Each row has a hidden value; after the row comes its grade, the name of the range that the value falls in. Each part has its own.
[  93  -75 -128   35  -18  129  -20  -47  -28  -19   69  -30 -134  -90
   90  -49  150   -5   76  -66  182   27  106    0   61 -179   86 -113
  -78   10  -87 -108   20  -28    6  -89   55  -30 -134  -49  -89  -19
   -6 -113 -143 -138  -59  -40  -17]
z880
[  67  -59 -119  -74   69   91  -49  -79  -86   13   79  -51 -129   40
  172  -28  250  -85  199  -29 -103  -31  123  118  210 -122  -55  -89
   46  -94 -115   20  -35   67  -16   -1  -89   50 -103 -268  -77  -13
  -23   48  -92 -144 -110  -67  -61]
z963
[ 160 -253 -111  201   91  148  -80 -148 -194    2   82  -69   -4   89
  318   27  344 -177  291 -188  -33  -47  303  233  219  -38 -120  -12
   50   30   10   51 -143  147   20  -48 -140 -121 -186 -301 -101  -57
  -64   -7 -176  -69   19 -141  -59]
z934
[ 130   33   56   68   33  -87 -145  235  125  117   22   -7 -113   88
    6   46  -12  123 -136   -3   88 -193  -85  -54   44   39  -91   91
  -13  151  -24  160    2  -93 -148   86  172   66 -184   36  205 -137
  -93   38    3    6  -64  -66  236]
z934
[  -3  -61  152  174   57 -212 -108   73  100   25   10   93  -18  270
  -35  118  -27   46  -90   40 -100 -131 -152  154   57   79 -157  170
  -71   16   94  250 -144   86  -88  132   56 -119   29   42  108 -171
  -53  144   50  127   71   47   92]
z733
[ -66   -5  -76  112   -8   12   87 -113   67   -8   92   17 -184  -58
  -88  -58  101  -19  -19  -83  118   61   32 -115 -196  -57   51   15
  -77  -41   36  -28  -98   53 -124 -101  -12  -85  -49  162   15  -69
   19  -66   11  -57  -47  -44  -20]
Z839
[-191 -130 -133 -102  -87  -59  -50 -326 -229 -156   91  171   90  185
   38   16   44 -147   45  223 -156   75 -102  332  156 -177   -8   19
   44 -424  151 -167    2  171  108 -209 -303 -107  314   34 -272  -54
 -107   98    1  204  209   45 -318]
z100
[  50   32   95  418  -19   -4   57 -242   81  -27  105  -45  -89  116
   81   58    7 -109  -89 -282  223  -23   77   -4 -273   18   -8   -8
  -84  -40  297   44 -137  127  -22  -62  -53 -138  -29  221    8  -37
  -60  -97    8  112    8 -160  -57]
z934
[  30  -67   62   61   56  -65 -194   27  -21  100   -1   72  -67  207
   23  110  -65   94  -53  169   -2  -42  -79  151   74   31 -154   65
   97  116  -17   87  -90   26 -121    7  -62   85  -61   18  -11 -150
 -302  103    3  157   -4  -10   51]
z733
[ -71   64   42  196   23 -177  -32   77  231  -15  -32   -4  -22   91
 -148  104   18   52   17   59 -109 -165  -57   89  -13   44  -88  149
 -157 -150  131  103 -130  126  -55   88  101 -156  114   85  151 -106
  177  115   21   32   91  122   41]
Z904
[  28  -51 -259   18    8  145  -18  -13  -71   65  116  -63 -113 -154
  115  -85  288  -74  147  -83   81  -63  216  -59   41  -18  -30   27
   82  -52   -2 -109  -27   -8 -121 -178  -84    4 -203  -47   58  -66
    5  -80 -107 -108  -53 -161   39]
z733
[-119  188   34  172  -60  -47  -54   78  279  -28  -24  -75   -3   22
  -83  222  -64   14   32   71  -18 -158  -45  119   34   83  -63  -15
 -167 -232  164   17  -91   49   83   90   24 -174  149  106   75  -26
  219  -36 -119   61  103  166   12]
z934
[  50   24  -65   10 -105   53 -154    1    7  -75  -30 -112   46   54
  -29  156  -37  -63  -20   18   26 -117   17   85   35 -120   45  -93
  -37 -105   83  -34   85    5  156  -35  -31  -44   95    4  -30   46
   43  -43  -69   51  197    0  -43]
Z839
[ -84   21  -50  181  -19   12   88 -151   72   11  114   21 -163  -30
  -57  -31   72  -47  -60 -119  151   42   43  -99 -244    3    7   38
  -56  -57  121  -29 -120   65 -134 -120  -53  -95  -48  219   23  -89
  -26  -73   12   12  -48  -77  -28]
z116
[  72  -63 -148 -217  -66   79 -234   39 -161   -4  -41 -149   33   75
  -83   75   20  -68  -48   34 -108 -121   51   11   20 -143   14  -36
  134   26  -54   48  152  -41   43 -103 -118  117   11  -90    4   30
 -101   78   32   21  192 -107  -13]
z880
[-143  175   17  -16  -12 -104  -21   24  257  -10  -26  130 -300  -36
 -279   62 -170  233  -45  357  140  171 -279  -95 -120  -94  125 -137
  -56  -56  -54 -113 -100  -11  -70    9   19   79  112  285  -21   -3
  -11 -111   39   38  -27  160   26]
z116
[-131 -114 -171  -51  -84  -24  -81 -255 -185 -127   40  103   84  101
   -4   21   40  -87   73  229  -86   43  -28  268  110 -183   18   20
   43 -337  130 -219   17  147   87 -232 -235  -70  256   55 -217  -40
  -91   69  -17  169  220   38 -264]
z100
[ -31  -38  -96   44   10   45   12  -43   34   -8   83   36 -176  -43
   -3   -9  147  -24   76  -11   75   62   18  -32   -4  -51   30  -53
  -33  -32  -23  -13 -102   21  -51  -43  -44  -74  -74   25  -14  -42
   43 -104  -67  -74  -22  -22   18]
Z904
[  76 -128 -167   44   19   56    1  -58  -78  -17  113   35 -130  -50
  113 -101  257  -57  109  -73   89    6   94   -8   78 -125   36   -5
   -3  -39  -19  -58  -34   29  -58 -105   -6  -51 -141  -61  -10  -58
   15  -72  -68 -112  -25 -117   13]
z116
[  60   99   58   94   -8  -44 -184   -1  102  -22  -67  -95  -18  170
  -20  201  -86   15   26  103  -52 -124  -43  156   57  -55  -42  -91
   10  -88  102   51  -20   77  103   73  -46   46  111  -22    3   41
  -15   47  -14  103  119   21  -28]
z348
[-137   97   53  -47  -13  -76   38  -42  177  -69   70  153 -292   43
 -143   57  -54   65  -37  158   75  192 -286  -53  -34  -84  120 -188
  -95  -97  -42   41 -125  -10   17   86  -39  -54   92  154  -68   20
   79 -154    1  -18  -29  108    8]
Z904
[-214  144 -263 -562   40   72 -144  239   41   96   21  -13 -212 -113
  -91   43  181   58  240  410 -352  -30  -99   31  388   -6  -90 -120
  171 -224 -335    3    8 -107  -71   57 -189  197    1 -280   27    2
  116   67 -103 -182 -101  139   65]
z348
[ -66  -28   26 -175   44  -21  -16  -57   25  -76   49   74 -233  124
  -51   54   75  -24   85   96 -137  150 -176   56  131 -139   60 -195
  -49  -63 -179  159 -100   36   52  139  -91  -34   58 -137 -126   37
   60  -25  -17 -113  -28   91  -43]
Z839
[  90   85 -206 -137 -144   77 -194   72  -62  -43   26 -134   34  -32
   11   67   37  -98  -55   13   52 -194   15  -44   52 -124   80  -85
  118 -169  133  -99  211  -93  129 -139  -86   90   31   24   87   89
   56  -91  -20   49  216 -175   34]
z348
[   2  -79  -79  -23   14  134  -66  -29  -26  -14   68   17 -164   -2
   92   83  143  -55  150   22   50  104   27   71  148  -55   14 -181
    4   23 -108   20 -106  -12   56   21 -116  -68  -97 -121 -119    5
    5 -156 -168  -81   -7   12    8]
z348
[ 167   -2   44   45   -5  -90  -83  277  153   70   20  -52 -103   22
  -77  -31   19  112 -222 -158  127 -228  -64 -157  -38  -58    2  117
 -163  186  -72  197   87 -137 -137   91  345  -16 -201   46  243 -135
   40   45   18 -125  -60  -51  256]
z880
[  70   51   20  -21  -32  -19 -200   30    8    8  -20  -77    2  175
   11  153  -64  -23  -64   57  -54 -152  -48  116   71  -55  -64  -45
   56  -51   58   79   53    9   59   33  -53   79   47  -42   16   -3
  -97   70    1   99   95  -44    4]
Z904
[ 201  -72  -31  -67  -68  -71 -190  -28 -152  -67   22  -35   47  205
   51   -4  -11  -57 -163  -37    9 -169  -75   62   56 -234   56    3
   58  -52   90   45  202   -8   72  -74   21  102   37  -25   15    7
 -133   92  100   84  162 -186  -19]
z100
[  44  -25  125  384  -82   31   71 -258   31  -68  167    6  -76  144
  115   75  -11 -193 -204 -390  301   22   14  -26 -286   12   34  -56
 -125   -7  311  101 -105   57   50  -50  -60 -233  -42  250  -39  -37
  -54 -191  -25  126   47 -183  -41]
z348
[ 147   10  121   55   40   -8 -207  111   69  128  -38  -22 -128  159
    9  122 -148  163 -138   95  128  -77  -62   50   19  -42  -94  -33
   20  248 -121   94   -1  -62 -107   77  108  168 -155    2    7 -115
 -319   67  -27   59 -112   -2  113]
z963
[ -49 -120  -81   -5  -11  108   44 -119  -62  -25  143   84 -167  -15
   94  -24  159  -81   47  -67  108  130   20   30   56  -83   25  -92
  -68  -20  -87  -12  -90   -4  -24  -55  -74 -129 -103  -28 -144  -75
  -39 -126 -136  -88  -78   -6  -41]
Z839
[ 193   19  129  124   51  -35 -228   92   56  117  -27    0 -128  186
   76  123 -140  167 -105  112  167  -79  -84   72   51  -31  -82  -49
   72  225  -37   72  -15  -47  -82   62   71  189 -152   26   22  -85
 -330   22  -17  116  -75  -65  125]
z934
[ -41   81   22  -87    6  -40 -125   45   63   69  -22 -101  -41  129
 -107   87  -53   27  -92   43 -148 -157  -23   61  -16  -20 -116   49
   -3  -44  -42  130   25   13  -85   32   -9   83   34  -26   49  -78
  -89  198   38   19  -28   31  -11]
z880
[ 138  -65 -148    3  -78   32 -209   43  -83  -48  -49 -104   64   34
  -33   78   29  -29    0   50   33 -150   66   41   35 -155   51   -4
   57  -23   75  -73  121    7   83 -118  -12   32   23   -6   38   20
  -24   -5   -8   54  245  -96    8]
z963
[  61  -31 -169 -364 -135  172 -231  -56 -273  -28   50 -137   25   97
   40   72    2 -182 -121  -22  -62  -76   10   12   61 -185   47 -167
  206  -58  -45   16  246 -113  127 -147 -246  170   15 -114 -102   87
 -181   -2    0   49  156 -195  -77]
z880
[-227  151   53 -184  -20  -43   57  -36  189  -49   81  128 -324   36
 -183   78  -69   40  -52  170  -16  209 -309  -73  -32  -56   90 -221
  -89 -133 -122   91 -120  -36    2  122  -94  -32  112  114  -89   24
   85 -124   -4  -53  -89  154  -13]
z963
[ -55  -74   62  282  -54   56   80 -212   42  -26  105   25 -107   40
  -29   31  -22  -65 -150 -228  261  102   46  -24 -284  -26   31   -8
 -172   64  114   20 -127   47  -55  -97   -9 -215  -47  247 -100 -108
  -95 -114  -59   48  -15  -21  -69]
z880
[ 122   10  -82  -43 -140  104 -200   12  -56  -79  -19 -121   49   48
   25  147  -63  -70  -69    1  110 -113   10   62   58 -177   91 -155
   -1  -57   62  -69  170  -63  198  -66  -25   13   50   -5  -59   75
  -24  -96  -88   56  204  -60  -27]
Z839
[  81 -185 -128  -54   40  140  -61  -75 -165  -13  109    1  -81   44
  237   -8  279 -131  191  -77  -40    8  135  161  271 -116  -48  -91
   16  -27 -130   29  -44   32   33  -13  -93  -63 -146 -290 -136  -45
  -38  -28 -171 -134  -52  -59  -44]
z963
[ -56  -77 -166  -55 -233   32  -79   35  -76 -164  117   63  131  -10
   21   88   49 -190 -140  -59  115 -107 -100   51  107  -87  105   -7
 -110 -257  204  -69  141  -98  218 -123  -36 -289  125  128   -9  -21
  195 -198 -127   89  332  -23   11]
z116
[  49 -119   36  -53   28  -26 -188   -4 -100   57  -20  -14  -26  213
  -41   77  -43   25  -98   54  -81  -57  -28  112   16  -66 -101   52
   61  138  -84  148   -3   20  -83   -9  -47   74  -36  -53  -40 -112
 -265  167   41   77   38  -25   -3]
z880
[ -41  117  113  257   46 -240   22   80  345  -35  -79  -45  -65   77
 -240   60  -31  140  -14   22  -84 -174  -76   47  -99  -37  -24  145
 -288 -134   99  120 -116  146  -72  135  259 -152  147  124  169  -89
  249  170   62  -47   33  186   25]
z880
[ -72    2 -149    5  -35  166   48  -83  -23   48  166  -42 -146  -97
   90  -21  195 -143   20 -179  103    4  136  -74  -57   28  -37  -42
    9  -67   12  -16  -59  -32  -82 -111 -126  -76 -157   17   -8  -67
    0 -122 -121  -83 -102 -113    1]
Z904
[  -6   25  -87  226  -31   51   67 -125   83   13   89   -9 -154  -99
  -22  -50   69    6  -31 -100  256   21   99 -102 -218  -59   50   11
  -77  -34  108 -141  -69   43 -115 -159   27  -57  -89  220   13  -77
  -36 -110  -36  -16  -63  -79  -20]
z963
[  44 -180  -84 -122   59   58  -68  -45 -129  -21   70   52 -115   79
  131  -23  210  -42  156   39  -90   51   23  163  272 -158  -22  -80
  -14  -11 -198   56  -44   30    3   20  -48  -31  -85 -259 -147  -57
  -52   35 -114 -132  -55   21  -46]
z100
[  59  -37 -106  287  -37   91   87 -191  -28   28  180  -35  -70  -55
  171  -99  185 -131  -52 -309  262  -81  214  -47 -173  -27  -28   80
  -56  -78  200 -105  -34   53 -118 -203    1 -104 -171  140   24 -119
  -72  -79  -68   -9  -98 -214  -38]
z116
[ 181   37  149  123   89  -41 -220   77  101  119  -77  -61 -147  202
    0  144 -128  165  -57  102   65  -83  -39   72    3  -41 -100  -55
   54  237  -78  125  -52   14  -91  114   76  204 -122  -35   29  -64
 -286   99   18   64  -90  -24   93]
Z904
[ 211 -132 -278  122   -7  272  -88  -27 -171   62  114 -178   -7 -146
  319  -51  361 -163  203 -258  162 -161  406   28  137  -57  -51  -20
   86   20   25 -129   40  -17  -16 -193  -55  -13 -313 -202   17  -36
  -29 -117 -221 -134  -29 -256   33]
z733
[ -99  -69 -275  -34 -188   18  -84   91  -45  -97   84   76  104 -129
  -45   28  104  -84  -35   89  112 -112  -35   20  100  -45   74   90
  -47 -254  184 -195   94  -77   89 -215  -34 -225   86  178   60  -72
  185 -166 -119   82  310   -4   43]
z348
[ 172 -193 -210  127   37  203  -73  -62 -177   33  106 -114  -27  -50
  279  -33  360 -167  221 -231   66  -94  333   76  146  -47  -67   -7
   69   41    3  -22  -44   43  -19 -124  -87  -68 -261 -229  -13  -49
  -23  -74 -176 -121   -1 -208   14]
z733
[ -32  -90 -169  -17 -190   40  -80  -30  -85 -135   70   41  119  -30
   13   38   28  -96  -87   10  136  -80  -30  109   96 -163  103    1
 -121 -229  142 -172  143  -53  161 -182    3 -204  120  118  -83  -41
   90 -111 -131   72  251   18  -70]
z880
